Below are the code and all the weights of a small trained network. Each question names an input and a target symbol and asks about switching units off, where a switched-off unit gives its printed mean instead of its output.

import numpy as np


def w(rows, s, z=0):
    codes = np.array(rows[::2]) - 128.0
    scale = np.full(codes.shape[1], s)
    scale[-1] = z or s
    return codes * scale


def f(y):
    return y / 2 * (1 + np.tanh(0.7978845608 * (y + 0.044715 * y**3)))


def softmax(a):
    e = np.exp(a - a.max(-1, keepdims=True))
    return e / e.sum(-1, keepdims=True)


def log_softmax(a):
    a = a - a.max(-1, keepdims=True)
    return a - np.log(np.exp(a).sum(-1, keepdims=True))


def net(x, mask):
    ids = ['δεζλξστ'.index(c) for c in x.split()]
    T = len(ids)
    res = E[ids] + P[:T]
    q, k, v = (res @ M[0].T for M in (Q, K, V))
    z = softmax(np.where(np.tri(T) > 0, q @ k.T / 3**0.5, -1e9)) @ v
    res = res + np.where(mask[0], z, O[0][:, -1]) @ O[0][:, :-1]
    y = f(res @ A[0][:, :-1].T + A[0][:, -1])
    res = res + np.where(mask[1:13], y, B[0][:, -1]) @ B[0][:, :-1]
    return log_softmax(res[-1] @ U[:, :-1].T + U[:, -1])


Q, K, V, O, A, B = {}, {}, {}, {}, {}, {}
E = w([
[162,241,251,203,104,175],'δ',
[180,84,16,84,180,113],'ε',
[182,140,22,165,48,79],'ζ',
[115,51,205,182,223,219],'λ',
[126,86,183,209,112,232],'ξ',
[124,132,83,158,202,3],'σ',
[81,206,75,75,148,88],'τ',
],0.0057)
P = w([
[246,117,206,38,120,21],'0',
[252,205,139,126,214,131],'1',
[230,216,133,144,215,142],'2',
[184,135,153,128,135,74],'3',
[168,121,115,128,155,88],'4',
[167,194,79,192,210,143],'5',
[126,153,93,175,187,137],'6',
[101,105,93,149,145,78],'7',
[97,160,51,206,190,127],'8',
[68,141,51,210,191,156],'9',
[21,78,71,174,133,65],'10',
[24,75,37,200,146,101],'11',
[3,125,13,248,204,167],'12',
],0.0034)
Q[0] = w([
[136,137,41,127,165,2],'H0',
[130,79,66,51,99,85],'H0',
[100,110,240,69,58,133],'H0',
],0.039)
K[0] = w([
[2,169,73,150,183,160],'H0',
[161,174,51,232,143,166],'H0',
[198,207,115,141,189,169],'H0',
],0.027)
V[0] = w([
[68,242,140,94,115,70],'H0',
[126,98,55,10,149,176],'H0',
[94,94,165,128,250,85],'H0',
],0.023)
O[0] = w([
[107,224,148,23,250,197,209],'H0',
[38,213,38,160,19,248,114],'H0',
[192,86,164,17,8,114,255],'H0',
],0.012,0.0095)
A[0] = w([
[133,177,5,84,141,86,136],'N0',
[126,107,195,135,176,147,78],'N1',
[132,138,15,192,110,94,206],'N2',
[102,109,243,211,85,187,171],'N3',
[179,115,43,129,106,43,253],'N4',
[171,146,82,57,97,92,187],'N5',
[113,62,101,96,150,158,125],'N6',
[172,95,94,167,75,30,57],'N7',
[139,138,200,82,138,184,146],'N8',
[209,93,38,108,141,39,130],'N9',
[159,52,224,134,131,136,114],'N10',
[115,134,162,131,44,167,86],'N11',
],0.012,0.0044)
B[0] = w([
[172,81,193,114,196,91,173],'N0',
[67,74,74,121,142,73,141],'N1',
[111,147,182,250,112,128,149],'N2',
[114,204,164,57,205,106,139],'N3',
[236,164,120,93,68,147,184],'N4',
[75,95,169,73,186,210,254],'N5',
[135,156,123,165,133,137,143],'N6',
[42,132,111,191,189,163,158],'N7',
[126,146,37,221,111,150,231],'N8',
[92,206,67,59,113,49,210],'N9',
[211,77,186,146,95,123,203],'N10',
[77,72,113,66,56,110,145],'N11',
],0.019,0.021)
U = w([
[124,95,108,138,138,89,3],'δ',
[165,19,173,175,68,196,150],'ε',
[213,175,251,188,130,108,166],'ζ',
[52,163,107,135,83,133,117],'λ',
[142,203,40,194,92,163,54],'ξ',
[175,164,130,44,106,128,178],'σ',
[61,124,182,136,254,150,206],'τ',
],0.0041,0.0016)

Each question gives the input, a string of symbols that net reads in full, and the target symbol t.
The units are the heads (3 rows each of Q, K, V and O) and the neurons (one row each of A and B). Each row of codes is followed by its name. A weight is (code - 128) times the scale printed after its matrix; where a second scale follows, it is the last column's (O, A, B and U).
mask holds one flag per unit, heads first, then neurons. A switched-off unit (its flag False) gives its mean, the last column of its rows in O or B, instead of its output. The means were averaged over made-up inputs and are rounded, as every weight is.
A unit's drop is (log p(t) with every unit on - log p(t) with that unit switched off) / (log p(t) with every unit on - log p(t) with every unit switched off).
The circuit of an input: a set's keep is (log p(t) with only the set's units on - log p(t) with every unit switched off) / (log p(t) with every unit on - log p(t) with every unit switched off). Starting from the 12 units with the biggest drops (on a tie, the unit counted first), units are removed one at a time, each time the one whose removal leaves the highest keep (on an exact tie, the one counted first), for as long as the keep stays at least 0.8.
units of the circuit, in order: the units of the circuit, biggest drop first
unit that matters most: the unit with the biggest drop
top k neurons: the k neurons with the biggest drops, biggest first
drop of u: that unit's drop, to one decimal
input τ σ λ, target ξ: units of the circuit, in order : [H0; N8]
input λ ξ σ τ τ ε σ ε σ σ ε λ, target σ: units of the circuit, in order : [H0; N4; N9]
input τ δ ξ σ ξ λ σ σ σ σ δ δ, target ξ: top 2 neurons : [N5; N8]
input ξ σ ξ ε δ, target ζ: units of the circuit, in order : [H0; N10; N3]
input δ σ τ τ ε ε ζ, target ζ: units of the circuit, in order : [N5; H0; N9; N8]
input σ σ δ ε σ λ σ ε τ τ τ ζ, target τ: units of the circuit, in order : [H0; N4]
input ε ε λ ζ, target λ: top 2 neurons : [N7; N9]
input σ ξ σ σ ε λ, target ε: unit that matters most : N10
input σ λ ε ξ ε, target ξ: units of the circuit, in order : [H0; N4; N7]
input τ σ ε ε σ ξ ξ σ λ, target ξ: units of the circuit, in order : [N5; H0]
input ε σ σ σ ε σ ζ σ σ δ σ τ σ, target τ: top 4 neurons : [N4; N10; N0; N9]
input σ δ τ δ τ δ ε ε, target ε: units of the circuit, in order : [H0; N9]
input ε ε ε σ δ, target λ: units of the circuit, in order : [H0; N11]
input ε σ ε ε σ ξ ζ σ σ ε σ δ, target λ: units of the circuit, in order : [N11; H0]
input ζ δ σ σ σ ζ δ ε, target ζ: units of the circuit, in order : [H0; N8; N5; N2]
input ζ σ σ σ σ σ σ ξ, target τ: top 3 neurons : [N8; N4; N10]
input σ ζ τ, target τ: units of the circuit, in order : [N4; H0]
input ε ε ε ξ δ σ δ σ ε τ ε, target τ: top neuron : [N0]
input ξ σ σ ε ε ζ σ ξ δ, target ζ: top 2 neurons : [N5; N8]
input ξ ε ε σ ξ ε σ ξ, target ζ: top 3 neurons : [N10; N5; N8]
input σ δ σ τ ε, target τ: top 2 neurons : [N4; N10]
input σ σ ζ ε σ τ λ σ ξ, target ε: top 2 neurons : [N9; N10]
input ξ τ σ σ σ τ σ σ ε δ σ λ, target ζ: top 3 neurons : [N10; N5; N8]
input δ σ ε σ σ ε ε δ τ τ δ, target δ: drop of N5 : 0.2
input δ ε ε λ, target δ: drop of N5 : 0.1
input ε σ σ σ δ λ σ τ σ ε ξ ξ, target λ: drop of N3 : 0.4
input σ σ σ σ τ, target τ: drop of N0 : 0.2
